Below is a small trained network, with its code and all its weights. Each question gives an input and a target symbol and asks what happens when units are switched off, that is, made to give their printed mean instead of their output.

import numpy as np


def w(rows, s, z=0):
    codes = np.array(rows[::2]) - 128.0
    scale = np.full(codes.shape[1], s)
    scale[-1] = z or s
    return codes * scale


def f(y):
    return y / 2 * (1 + np.tanh(0.7978845608 * (y + 0.044715 * y**3)))


def softmax(a):
    e = np.exp(a - a.max(-1, keepdims=True))
    return e / e.sum(-1, keepdims=True)


def log_softmax(a):
    a = a - a.max(-1, keepdims=True)
    return a - np.log(np.exp(a).sum(-1, keepdims=True))


def net(x, mask):
    ids = ['βγδθμξτψ'.index(c) for c in x.split()]
    T = len(ids)
    res = E[ids] + P[:T]
    u = 0
    for l in range(2):
        r = res
        for j in range(3):
            rows = slice(3 * j, 3 * j + 3)
            q, k, v = (r @ M[l][rows].T for M in (Q, K, V))
            z = softmax(np.where(np.tri(T) > 0, q @ k.T / 3**0.5, -1e9)) @ v
            o = O[l][rows]
            res = res + np.where(mask[u + j], z, o[:, -1]) @ o[:, :-1]
        u += 3
        y = f(res @ A[l][:, :-1].T + A[l][:, -1])
        res = res + np.where(mask[u : u + 8], y, B[l][:, -1]) @ B[l][:, :-1]
        u += 8
    return log_softmax(res[-1] @ U[:, :-1].T + U[:, -1])


Q, K, V, O, A, B = {}, {}, {}, {}, {}, {}
E = w([
[104,81,100,134,56,111,3,161,55,143,122],'β',
[160,238,88,76,180,120,148,136,103,147,152],'γ',
[203,58,85,71,173,95,135,111,141,162,153],'δ',
[143,163,113,170,108,188,97,163,138,120,179],'θ',
[110,129,199,145,178,113,110,171,124,114,120],'μ',
[173,163,194,144,82,128,98,141,144,128,143],'ξ',
[133,123,114,107,31,157,178,181,62,127,63],'τ',
[45,163,95,76,54,63,153,119,175,169,140],'ψ',
],0.018)
P = w([
[149,146,83,144,164,86,156,193,178,224,94],'0',
[126,129,158,38,149,140,162,89,109,60,139],'1',
[167,141,106,50,137,88,133,202,196,70,94],'2',
[91,129,129,128,185,214,149,116,148,241,108],'3',
[118,112,112,226,120,52,204,2,63,81,121],'4',
[145,116,93,201,154,16,192,159,147,144,135],'5',
[147,144,160,42,109,230,111,20,86,111,91],'6',
],0.0086)
Q[0] = w([
[119,114,177,74,119,209,67,244,170,168,103],'L0H1',
[115,139,153,45,141,219,106,5,62,65,104],'L0H1',
[117,68,148,176,56,144,114,137,35,66,82],'L0H1',
[134,57,129,99,170,63,118,80,105,102,130],'L0H2',
[163,95,155,184,150,144,135,153,165,95,208],'L0H2',
[160,82,206,125,104,143,48,120,158,138,156],'L0H2',
[144,96,94,222,135,28,152,76,167,124,181],'L0H3',
[158,148,181,110,128,168,111,83,137,77,140],'L0H3',
[98,94,113,166,95,137,97,7,50,29,97],'L0H3',
],0.012)
K[0] = w([
[134,126,107,184,128,130,117,192,138,241,73],'L0H1',
[109,131,164,145,145,180,139,48,102,192,133],'L0H1',
[97,76,127,109,103,183,119,145,82,120,113],'L0H1',
[147,87,132,100,159,85,126,134,100,111,116],'L0H2',
[166,139,133,175,163,145,130,146,123,84,138],'L0H2',
[161,119,164,138,130,146,77,123,117,136,122],'L0H2',
[139,132,128,48,118,130,113,152,151,6,141],'L0H3',
[109,134,158,105,143,181,142,128,133,195,124],'L0H3',
[96,100,160,113,130,190,133,21,83,94,152],'L0H3',
],0.017)
V[0] = w([
[98,125,58,169,42,216,122,137,78,132,101],'L0H1',
[110,208,150,112,63,123,181,128,189,146,141],'L0H1',
[77,119,218,128,156,81,121,137,85,150,1],'L0H1',
[149,134,119,150,120,95,138,124,89,73,206],'L0H2',
[44,115,111,76,104,54,118,62,195,123,107],'L0H2',
[170,137,137,134,121,162,115,70,149,181,146],'L0H2',
[145,202,118,130,162,125,97,136,89,124,95],'L0H3',
[31,105,145,228,152,139,94,173,166,179,202],'L0H3',
[239,145,203,137,72,138,67,93,136,143,129],'L0H3',
],0.0072)
O[0] = w([
[116,127,116,115,178,57,124,152,177,61,201,151],'L0H1',
[66,135,71,100,151,70,57,84,129,98,27,253],'L0H1',
[101,125,57,63,78,150,208,165,111,46,143,174],'L0H1',
[97,115,149,129,154,174,106,165,163,165,82,95],'L0H2',
[152,106,102,135,96,112,122,111,138,217,207,99],'L0H2',
[93,108,130,115,197,48,141,162,152,73,118,126],'L0H2',
[177,92,118,132,117,116,127,36,139,80,66,186],'L0H3',
[160,131,85,253,118,38,173,154,112,161,137,119],'L0H3',
[201,217,114,54,197,128,168,87,106,172,148,209],'L0H3',
],0.0074,0.0029)
A[0] = w([
[218,47,169,115,178,141,179,82,189,132,95,175],'L0N1',
[162,158,173,132,148,148,144,113,151,95,163,78],'L0N2',
[223,103,26,21,161,125,167,139,32,217,218,46],'L0N3',
[182,172,149,142,155,96,3,139,197,47,174,164],'L0N4',
[157,157,237,202,177,146,220,145,231,74,254,1],'L0N5',
[51,92,156,139,121,166,89,184,39,138,70,92],'L0N6',
[164,119,87,103,197,85,54,68,193,219,120,49],'L0N7',
[140,123,220,145,228,173,210,196,42,91,110,42],'L0N8',
],0.005,0.0027)
B[0] = w([
[133,88,45,126,189,202,148,143,129,103,98,173],'L0N1',
[120,121,113,139,167,150,138,153,157,149,142,133],'L0N2',
[58,35,106,177,79,97,88,136,123,82,121,252],'L0N3',
[61,88,171,163,198,135,137,67,77,158,152,235],'L0N4',
[178,84,100,98,118,156,167,129,185,123,255,141],'L0N5',
[155,167,105,131,32,138,87,95,130,107,134,146],'L0N6',
[104,103,109,109,127,161,175,152,99,118,181,222],'L0N7',
[193,167,134,115,65,164,141,84,162,139,177,167],'L0N8',
],0.0076,0.0037)
Q[1] = w([
[132,167,98,68,143,154,177,73,70,188,51],'L1H1',
[135,235,185,123,158,147,136,152,254,29,75],'L1H1',
[106,82,77,19,113,95,132,170,117,83,159],'L1H1',
[91,172,109,153,95,72,117,89,28,99,82],'L1H2',
[80,72,124,132,58,114,161,169,128,112,247],'L1H2',
[123,224,126,155,145,13,150,115,137,65,118],'L1H2',
[169,9,9,62,148,143,91,93,50,141,52],'L1H3',
[80,165,163,149,158,108,130,190,146,99,24],'L1H3',
[39,103,139,135,107,53,26,129,145,121,244],'L1H3',
],0.007)
K[1] = w([
[149,167,120,97,150,145,201,57,123,180,98],'L1H1',
[178,162,143,159,128,134,131,215,61,60,65],'L1H1',
[107,99,59,60,42,82,168,149,121,145,126],'L1H1',
[130,160,146,145,85,96,111,83,52,117,99],'L1H2',
[112,85,149,135,48,152,92,98,165,124,207],'L1H2',
[140,188,139,154,118,83,132,100,180,77,144],'L1H2',
[57,123,13,54,101,68,157,140,161,224,97],'L1H3',
[113,150,112,158,196,114,131,159,83,88,59],'L1H3',
[1,101,157,155,127,103,28,51,193,96,212],'L1H3',
],0.0088)
V[1] = w([
[133,121,151,189,221,184,59,95,167,83,183],'L1H1',
[156,154,6,160,161,164,78,162,104,92,117],'L1H1',
[229,75,156,153,197,151,148,215,69,16,107],'L1H1',
[115,174,74,139,137,85,183,71,144,123,163],'L1H2',
[125,158,202,86,122,92,111,122,94,151,180],'L1H2',
[118,237,164,95,80,142,84,174,162,135,159],'L1H2',
[107,139,158,133,108,127,48,90,194,114,172],'L1H3',
[116,133,191,186,116,149,3,152,90,51,138],'L1H3',
[116,111,157,156,93,133,157,103,143,138,107],'L1H3',
],0.0047)
O[1] = w([
[219,82,125,185,104,67,96,194,35,171,72,4],'L1H1',
[79,94,163,80,131,77,172,73,110,222,143,154],'L1H1',
[2,106,164,112,149,146,133,152,30,208,5,74],'L1H1',
[143,71,151,38,139,147,157,103,126,130,129,149],'L1H2',
[83,120,43,140,130,133,158,110,187,125,54,118],'L1H2',
[112,73,21,194,182,119,210,28,93,112,67,95],'L1H2',
[88,143,171,143,195,83,94,144,133,23,191,104],'L1H3',
[53,158,201,120,143,8,92,205,71,104,171,85],'L1H3',
[189,124,90,129,126,85,125,177,132,123,163,122],'L1H3',
],0.0043,0.0046)
A[1] = w([
[224,144,183,254,85,166,152,191,93,121,86,121],'L1N1',
[155,25,100,155,55,110,152,180,109,144,147,84],'L1N2',
[229,178,120,91,201,193,209,111,156,136,142,136],'L1N3',
[225,94,74,177,180,132,23,98,120,114,134,66],'L1N4',
[86,142,19,45,100,133,169,95,158,119,115,100],'L1N5',
[172,122,205,212,214,88,232,155,105,124,138,79],'L1N6',
[172,247,153,107,221,122,123,102,77,202,118,173],'L1N7',
[125,142,199,182,113,190,4,107,172,88,52,3],'L1N8',
],0.0062,0.0059)
B[1] = w([
[81,152,191,101,95,136,194,120,95,156,131,179],'L1N1',
[71,160,151,76,212,160,58,59,135,128,126,167],'L1N2',
[101,156,81,99,51,7,50,159,133,112,137,211],'L1N3',
[79,112,178,145,96,158,203,171,177,150,128,145],'L1N4',
[175,116,206,208,162,132,133,204,111,124,128,253],'L1N5',
[119,50,118,236,124,175,143,112,161,84,118,161],'L1N6',
[229,163,91,157,213,157,83,125,112,51,154,235],'L1N7',
[156,41,120,39,131,129,84,154,172,254,173,143],'L1N8',
],0.0068,0.007)
U = w([
[52,197,187,86,232,134,156,69,184,75,161,68],'β',
[183,185,219,110,149,138,104,170,114,126,186,20],'γ',
[166,102,202,224,202,131,128,116,117,80,137,63],'δ',
[115,178,134,125,61,141,254,157,87,78,74,253],'θ',
[173,113,82,135,108,127,137,88,213,63,207,129],'μ',
[61,135,126,154,83,26,12,120,74,97,127,122],'ξ',
[151,39,104,82,169,176,117,53,132,150,94,150],'τ',
[198,227,70,113,207,126,95,79,108,66,103,159],'ψ',
],0.0046,0.0047)

Each question gives the input, a string of symbols that net reads in full, and the target symbol t.
The units are the heads (3 rows each of Q, K, V and O) and the neurons (one row each of A and B). Each row of codes is followed by its name. A weight is (code - 128) times the scale printed after its matrix; where a second scale follows, it is the last column's (O, A, B and U).
mask holds one flag per unit, layer by layer, with each layer's heads first. A switched-off unit (its flag False) gives its mean, the last column of its rows in O or B, instead of its output. The means were averaged over made-up inputs and are rounded, as every weight is.
A unit's drop is (log p(t) with every unit on - log p(t) with that unit switched off) / (log p(t) with every unit on - log p(t) with every unit switched off).
The circuit of an input: a set's keep is (log p(t) with only the set's units on - log p(t) with every unit switched off) / (log p(t) with every unit on - log p(t) with every unit switched off). Starting from the 12 units with the biggest drops (on a tie, the unit counted first), units are removed one at a time, each time the one whose removal leaves the highest keep (on an exact tie, the one counted first), for as long as the keep stays at least 0.8.
units of the circuit, in order: the units of the circuit, biggest drop first
unit that matters most: the unit with the biggest drop
k most important neurons: the k neurons with the biggest drops, biggest first
top k neurons in layer l: the k neurons of layer l with the biggest drops, biggest first
which heads matter: for each layer, one digit per head in row order, 1 if its drop is at least 0.15 and else 0, layers parted by /
drop of u: that unit's drop, to one decimal
input β ξ θ, target μ: which heads matter : 100 / 000
input β ξ ξ, target μ: units of the circuit, in order : (L0H1; L0N5)
input μ γ ξ, target θ: which heads matter : 100 / 000
input β θ μ ξ θ, target δ: which heads matter : 100 / 100
input ξ ψ γ ξ γ, target μ: units of the circuit, in order : (L0H2; L1H1)
input μ ψ ξ ψ ξ, target ξ: which heads matter : 101 / 001
input τ θ δ, target τ: 2 most important neurons : (L0N3; L0N1)
input ψ δ θ μ ψ β μ, target θ: which heads matter : 101 / 000
input μ ξ ξ μ θ, target ψ: unit that matters most : L0H3
input τ β ξ, target β: units of the circuit, in order : (L0H1; L0N4; L1H1; L0H3)
input θ γ τ τ ξ θ, target β: units of the circuit, in order : (L0H3; L0H1; L1H1; L0N4)
input μ μ θ θ ξ τ μ, target δ: units of the circuit, in order : (L0H1; L0H3; L1N6; L0N4)
input ξ μ ψ, target μ: units of the circuit, in order : (L1H1; L0H2)
input δ ψ μ, target γ: which heads matter : 100 / 010
input ψ ξ τ, target μ: unit that matters most : L0H2
input ξ ξ τ θ, target ψ: which heads matter : 011 / 000
input β γ θ γ ψ μ θ, target τ: which heads matter : 001 / 000
input β τ γ τ μ θ, target τ: which heads matter : 101 / 000
input μ τ μ ξ θ, target β: which heads matter : 101 / 000
input τ δ ψ ξ, target β: unit that matters most : L0H1
input γ δ β γ μ, target γ: which heads matter : 101 / 010
input ξ θ μ, target ψ: 2 most important neurons : (L1N7; L0N3)
input ξ μ β μ δ, target τ: drop of L0H1 : 0.1
input β ξ γ ξ, target μ: drop of L0N5 : 0.6
input θ μ ξ γ ξ ψ μ, target τ: drop of L1N8 : 0.3
input ψ θ τ ξ θ γ ψ, target μ: drop of L0H2 : 0.7
input θ μ θ ξ δ ξ, target δ: top neuron in layer 1 : (L1N6)
input τ δ β ξ ξ μ, target μ: top 2 neurons in layer 0 : (L0N5; L0N8)
